[-33  64  15  13 -35   9  36  -3  11  25 -10  11 -35  33  -3  -6  -2   1
   8 -53 -18 -12  25   5  13 -29  32  -4 -36  14  17 -13 -17 -40  12]	k257
[  8 -19   0   0  -2   1 -13  -7  -8   9  -7  22  18 -35  28  -7 -25   1
 -10 -55  -1  45 -17  21 -19 -12  -4   3  12  21  23 -69 -14  -7 -41]	k495
[-17  29   5 -15  25   9 -25 -39   5  29  18  11 -24  30 -21 -21  42 -11
 -15  26   8   2  -5  21   3   0 -22   8 -29   1   1  16 -10 -48   1]	k495
[-13  31   6 -15   7  28 -22 -28   3  33  22  26 -24  34 -19 -18  49   5
  10  33   5 -10 -16  31   7   6 -38  28 -24   7  -1  21 -17 -41   6]	k76
[  7   8   9   1   6  14   8  -7 -32  18 -11  59  18 -15  42  -2  -6   5
   8 -42   5  63 -18  43 -30  -6 -12  22  28  12  28 -69 -11 -21 -41]	k275
[ 30 -14 -16  16 -52 -17  17 -11 -51 -19  -8  30   3 -41  -7 -19  20  10
 -18 -87   4 -25  14  44  -2 -26  17  19  -2   9  -9 -53  31  30 -13]	k257
[ -6 -13  -1   5 -18 -22   8  13  -4   0 -14  34  37 -31  21  -8 -33   9
  25 -49   3  32 -17   8 -29 -19  21  13  15  19  14 -65  -5   6 -33]	k43
[ 17  -7   2   7  -6   1   1   7 -31   8   0  20  30 -36  34 -10 -27   6
  15 -34   1  38 -24  24 -33  -7 -10   8  12  27  12 -77 -25  -8 -42]	k126
[ 18  16  10  14 -13  -4  13  -7  13  11 -18  47  38 -35  33 -11 -27  24
  19 -53   5  35 -20   4 -16 -12  12  17   8  20  19 -73  -2 -23 -48]	k43
[-21  43  11 -23  25  31 -22 -23 -15  42  18  16 -20  53 -16  -6  45 -22
  -3  54  -6 -10   4  36 -12  11 -39  10 -15  -9   7  34 -13 -44   9]	k275
[ 15  -5  -3   3   5   2   9  -2  -3  -4  -6  19  15 -41  31  -9  -9  21
  12 -47  -7  28 -26   1 -37  -8  -7  14  -3  14  20 -64  -9 -12 -54]	k467
[  6  28  31   5 -31  21 -46 -43  -3  18  31  -6  -5  33 -38   7  38  10
 -16 -12  -2 -44 -16  16 -27  26 -37  41 -32   7  11  48 -21 -49  -5]	k746
[-20  -6  22 -21  -4  19 -35 -35   8  16  28   6 -29  44 -22   6  38  10
 -14  12  16  36 -19  -2   6  -7 -20  19 -39   6  -9  10 -28 -55 -12]	k495
[ 11 -18   4 -11  -3  -6   5  -9  26   4 -20  53  53 -65  20 -14 -16  32
   0 -51 -10  32 -36  52 -40   1 -27   5  22  12  32 -46 -14  -8 -61]	k746
[-30  74  15  -9 -13  12  60 -21  18  19 -16  17 -43  56 -13  10  -4  -5
   5 -39 -21 -11  39   3  16 -27  38 -12 -29 -15  20  -8  -1 -32  33]	k275
[ 14  -5   0  -7   3   0  -3  -5  17 -11  -1  10   9 -42  27   0  -4   8
 -10 -44  -8  53 -20  23 -37  -9 -11  14  10  13  17 -63  -4  -4 -47]	k393
[ 18 -20 -27  12 -49 -14  24 -15 -21 -39   5 -10  33 -42  -7 -11  17   3
 -10 -59   6   9  -5  23   5 -27 -15  14  -6   7 -18 -42  61  47  -2]	k399
[-15  52  -4  10 -12  18 -37  -5 -28 -19  11 -36   0 -45  62 -15  14 -38
  36 -62 -45  -7 -13 -29 -41 -50  42  17 -32   8   7 -78  47 -43 -71]	k257
[ 57 -23  -2 -72 -40  -7 -38  14 -92  -7  -2  -3 -32 -12 -10 -49  23 -54
 -46  -6   1   9 -17  37  26  -6 -31  -7 -11  -6 -22 -52  28  65  50]	k746
[-26  71  17  23 -43   8 -64 -31 -27  26  54 -56 -27  35 -19  13  10 -26
 -21 -46  -1 -48  35 -18 -26   4  30  51 -52  37  -4  -7 -22 -20  -3]	k126
[ 22 -13 -17  -8 -24 -11  20 -19 -33 -23  -2  29  12 -42  -6 -17  34  -1
 -14 -60  15  18  19  28   5 -31  -1  31  -2  -7 -16 -47  55  34   3]	k275
[-43  57  17  11  11 -13  19  17   7  -5  -6  14 -24  48  -3  -5 -16   5
 -10 -14  -4  15   7 -28   6 -23  34 -14 -37   6  12 -15 -18   0   9]	k899
[ -8  29   9 -10  36   8 -20 -44   9  33  18  30 -26  38 -35 -20  53  -7
   5  26  12  -6 -15  34 -16   0 -28  17 -29  -2  -2  30  -4 -51   6]	k495
[  7 -24  18  -1   2  -7   9  -9  11   1 -19  54  39 -53  13 -17 -10  24
  19 -33 -14  31 -40  42  -7  -3 -15   0  11  -1  20 -26 -19 -19 -38]	k746
[ 21 -16 -14  -4 -62   0   0 -19 -15 -37  12  -3   5 -45   2  -6  22  13
  -5 -80  23   0   6   9   3 -19  16  44   8  10 -10 -52  55  29  -1]	k76
[-22  60  19   7 -43 -11  11  -4  17   8   0  -8 -27  34 -29   5 -20  22
   9 -78 -11 -19  33 -16  -7 -20  22  18 -40  16  55 -29  17   3  16]	k467
[ 18 -26  -8  -7 -23  -7  16 -20 -26 -30  15 -11 -31 -17  17   4  34 -25
 -18 -44   6  12  29 -16 -18 -34  17  39   9  -9  -1 -37  56  19   6]	k275
[ -3  21   4  11   3 -10  -5 -12  29  -7  -6  21  15 -54  27  -2 -11   5
   3 -60  -7  39  -2  30 -32 -10   8  21  10  17  32 -71  17  -5 -48]	k393
[ -8  46  20 -24   9  12 -39 -42 -18  23  22  14 -11  37 -41 -12  41  16
  11  45   0 -30 -12  50   8  20 -21  10 -27  -3   0  35 -24 -55   3]	k126
[ -5  32   9 -35  49  14 -51 -22 -17  24   7  25 -33  35 -34 -12  48 -25
   5  65   2 -17 -28  61 -18  24 -21   0 -11 -23   6  34 -15 -26  12]	k844
[  9 -22 -29  -2 -27 -24  16  -6 -37 -50  -6  -8  11 -57   1  -6  31 -16
 -20 -83  16   8   1  14 -22 -26  22  21  -2  -9 -17 -53  41  44  -8]	k844
[ 42 -49  -7 -10 -64 -10 -26 -19 -44 -41  20   9 -23 -34 -26 -14  15   9
 -14 -26   4 -44  -4  39 -16 -11  18  12  13  -7   2 -40  33  10  -6]	k257
[ 19   2  -2   4  -7  10  46  -6  20  13 -16  35  20 -34  36  -8  -6   5
  13 -51 -11  43 -25   9 -36 -19 -26  -5  -5  26  -1 -71 -14  -9 -38]	k399
[ 24 -10  -4  13 -48 -23  -9 -12 -35 -56  12 -17  12 -71   9 -18  22   4
 -43 -94  -4  28   7   7  15 -31   4  33   0   6  -3 -50  44  51 -15]	k899
[-20  75  22  12 -16  -3  25  -9   6  31  -4  20 -10  51 -17 -16 -14  12
   4 -36   3 -17  13   7  14 -11  42 -12 -40  22   0  -5 -32 -24  25]	k126
[ 28 -47  -8  -6 -45 -25   9 -12 -56 -31   2  24  17 -41   6 -27  26  -1
 -39 -41  30  20 -20  34  16  -5  -6  16  10   2 -15 -48  32  31 -13]	k746
[-12  60  33  -3  47   1 -55 -54  37  16  33  13   0 -26 -57 -12  62 -17
  77  13 -25 -30 -14  55 -26  30   1  16 -13 -24 -10  61  35 -41  -7]	k393
[ 22 -22  -9   9 -46 -12   8 -23 -30 -25   6   0   6 -56   8 -21  23 -15
 -28 -89  30  31  12  13  14 -33   4  31  -5   7 -13 -72  57  15  -1]	k495
[-39  61   8  23 -20   6  39  -5  46  10 -21  14   7  35  -5  -5 -23   7
   1 -25 -11 -28  16  10  20 -31  26 -18 -39  11   7  -6   9 -15  23]	k399
[  9   0  -7  17   2   4  29   5   1  18 -18  43  16 -29  37 -25 -15   0
  34 -31 -14  22 -27  28   2 -14  -7   0  22  27  26 -33   6  10 -17]	k76
[ 23 -15 -18   1 -57  -4  18   3 -45 -20  10 -15  -3 -52  17 -19  36 -20
 -21 -75  13  15  19  14  -9 -28  -1  27   7  10 -17 -59  47  23  -6]	k257
[  4 -10   4  -8 -17  13   9 -10  -9   6 -14  51  20 -27  24  10 -16  18
   6 -28   5  40  -5  39 -25   5 -16  14  29  16  32 -51  -7 -16 -37]	k275
[-35  59 -10  16   8   4  54  -8  43  23  -4  -3 -10  61 -20   2 -13 -10
  11  21  -9 -26   2  -8   1   1  27 -39 -35  15 -20  36 -12  -3  26]	k399
[ 33  -3 -13  30 -43 -22   7 -37  -3 -49  23 -10   3 -46  -7  -5  36   2
 -42 -79  30   7  16  29 -14 -22  18  50   6  -1  -6 -53  86  29 -16]	k393
[ 25 -10  -6  -1 -41  -8  -1 -14 -24 -35   8 -12   6 -75   8 -29  34  -1
 -10 -77   8  12  11  14   7 -34 -11  47 -15  -1   0 -64  66  20  -7]	k467
[-22  59  22 -13  32  13 -52 -21   1  11  32  -9 -31  40 -38  -9  39  -6
   1  47 -27 -18 -16  21 -24   8 -42  16 -30  -9  18  53 -24 -37   6]	k899
[-21  60  22  -2 -27   5  29 -13  19   6 -17   8 -35  59   2   0  -6  30
  -4 -50 -11   3  -1 -17  27 -23  44  -6 -44  17  27  -8  -7 -25   3]	k467
[-21  50   8 -20   9   6 -34 -30  -3  21  12   3  -2  29 -18 -18  38  -1
   8  34  -2 -13  -9  13   2   6 -20  27 -25   0   3  26 -13 -53   2]	k43
[-30  74  25  19 -23   5  33  -2  32  26 -15  21   8  22   2 -19 -20   1
 -17 -41   8  -5  14   2  18 -14  22  -5 -37   5  20 -28  -2 -35  11]	k746
[-32  58  21   3  -7  -9  34  -3  27  24 -22  28 -13  29 -14 -20 -24   0
   4 -67   1   9  25  -8  26 -32  46 -22 -40   5  15 -33  -5 -19  32]	k495
[-15  11  14 -17   4  24 -44 -19 -11  33  21  24 -26  32 -16 -23  43 -12
  14  68   8 -12 -17  43  31  16 -39  21  -7   9   6  38  -4 -28  22]	k76
[ 11  11  15  -4  12   9 -25  -5  16   5 -21  33  29 -56  29  -8 -15  16
   4 -25   3  51 -23  33  -5  15 -11   4  28   8  54 -44  -8 -18 -35]	k844
[ 29 -30   2  -1 -12  -1  18   2 -28 -13 -12  13  16 -28  41   9 -19  25
   2 -30   1  35 -17   3 -24 -10 -17  11  16  23  24 -67 -16 -12 -45]	k126
[  5  -5  -4  -3   8  -2  -9 -12  17  -7  -5  35  29 -55  12 -10  -1  17
   2 -20  -1  44 -30  47 -26   6 -21   7   9  17  10 -48  -5  -9 -52]	k393
[ 19  -7   4   6   3  10   9   0   3  21  -3  52  14 -35  30 -27  10  16
   9 -31  -1  42 -29  56 -37 -14 -13   9  32  13  19 -42 -15 -29 -42]	k257
[-14  53  14  10  23 -13  33 -33  -4  32  -8  51  18 -16  -3   2 -19   4
  94 -33 -34   5 -34  25 -44  21  18 -13   8   0  24 -31 -43 -60 -54]	k43
[ -6  72  30   5   1 -23  36   2  77  18 -17  12  -8   0 -11 -12 -15  -4
  21 -78 -13   5  39  -6 -15 -17  53 -19  -1   6  38 -17  53  21  25]	k393
[ 12  53  15   1 -14  24 -20 -21 -15  21  26 -36 -21  45   1   8  33 -13
 -24   8  21 -22  24   6 -25   6 -28  43 -10  15  14   4  19 -37  12]	k126
[ 23 -54 -16  31 -27 -37   1 -21 -62 -35  11 -14  15 -22 -15   2  13   4
 -31 -76  13 -32  21 -13 -10 -11  13  17   4  -4   5 -36  38  42 -15]	k495
[-29  65  19  11 -16   9  54  14  50  -6 -24   6  10  43  -4  -8 -31  29
 -17 -29  14  14  12 -30  21 -34  14  -2 -42 -16  32 -27  15 -39  33]	k746
[ 26   8   5  14  18   8   5 -12  -3  -8   2  29  12 -23  15  -4   6  25
 -13 -11 -12  28 -36  29 -42   2 -50  12  13   6  30 -29 -23 -21 -49]	k899
[ 30   9  -6 -28 -80 -28   2 -10 -81 -23 -12  24  42 -45 -47 -42 -12  -1
  37 -47  -3 -21 -21  78  57   6  18 -50  -8  13 -20 -43  54  57  15]	k126
[ 12 -11   4   8   2  18  28  -9 -26   5 -14  46  39 -15  28   6  -8  29
  10 -28   6  54 -25  17  -6  16 -11  -3  24   8   5 -24 -25 -19 -38]	k275
[ -9  36  16  -3  12  10 -45 -39  16  10  30 -12 -28  23 -30  -6  44 -12
 -12  41 -11 -22  -6  30   1  13 -22  15 -29  -5   7  34   6 -37  -5]	k393
[-22  55  20  -4 -21  -2  52 -19  53  14 -22  38  -5  32 -26  -8 -17  22
  -1 -43  -7  -5  -7  30  18 -15  40 -24 -29  -6   7   6 -11 -23  15]	k746
[-32  93  16 -20 -17 -13  24   5  12  50 -12  12 -47  13  -7 -26 -11 -20
  36 -71 -44  15  37 -13  17 -27  35 -24 -43  28  39 -37 -10  -1  15]	k257
[-22  61  10  -5  24  -3  52  -5  56   4 -41  16 -22  16 -15   0  -7  -2
  33 -47 -39  -6   1  21  -2 -38  36 -22 -20 -22  38  21   9 -10  35]	k844
[-17  65   2  13  36  14  40  -5   1  -7 -23 -12 -11   5   9 -15  -4   5
 -28  -3 -46  -4  -2 -17  58 -15  15 -37 -49 -21 -22  22 -55 -21   9]	k899
[  5  19  16 -15  -6  -5  35  12  -7  -5  -9  13 -43  46  12 -20  21  10
 -61  -8  -3  49   5 -28  43 -44 -15 -13 -38   2  13 -33  -5  12  13]	k899
[-17  32  28   8 -32  -9  18   8 -21  12 -16  19 -15  52 -15   0 -28  10
  13 -29  -5 -30  17  -7  28 -26  43 -19 -46  14   7 -27 -12  -7  22]	k126
[-14  11   6 -17  20  15 -20 -41  13  10  18  -5 -19  11 -49  -9  50  15
  19  56 -37 -72 -11  25  -5  12 -48   2 -48 -22   8  63 -20 -57 -13]	k467
[   2   82   12   43  -34  -21   50  -27   72    4  -22   25   -5   25
  -35   -5  -55   46  -15 -114  -21  -40   21   -5   -7  -37   48   17
  -42   15   60   -9    3    4   25]	k746
[ -3 -56 -34  11 -40 -22  46 -22  -9 -24  14  26  18 -32 -45 -30  12  -1
 -39  22  28 -18  -7  58  56  -2  13 -32 -15  -7 -79  -3  -2  44  23]	k399
[-34   4  -7  11 -17   1 -16   2 -19  -3  20 -11  -8   5   1 -23  10 -23
  18  -5  -5   0 -36 -11  -9 -17  22   6 -48  31 -31   2 -13  -4 -13]	k467
[-25  55  18  -6 -19  16  54 -14  27  19 -19  27 -25  45  -6   7 -11  12
  -1 -38 -15  19  25   6  28 -36  24  -7 -29  -8  25 -14  -1 -29  22]	k275
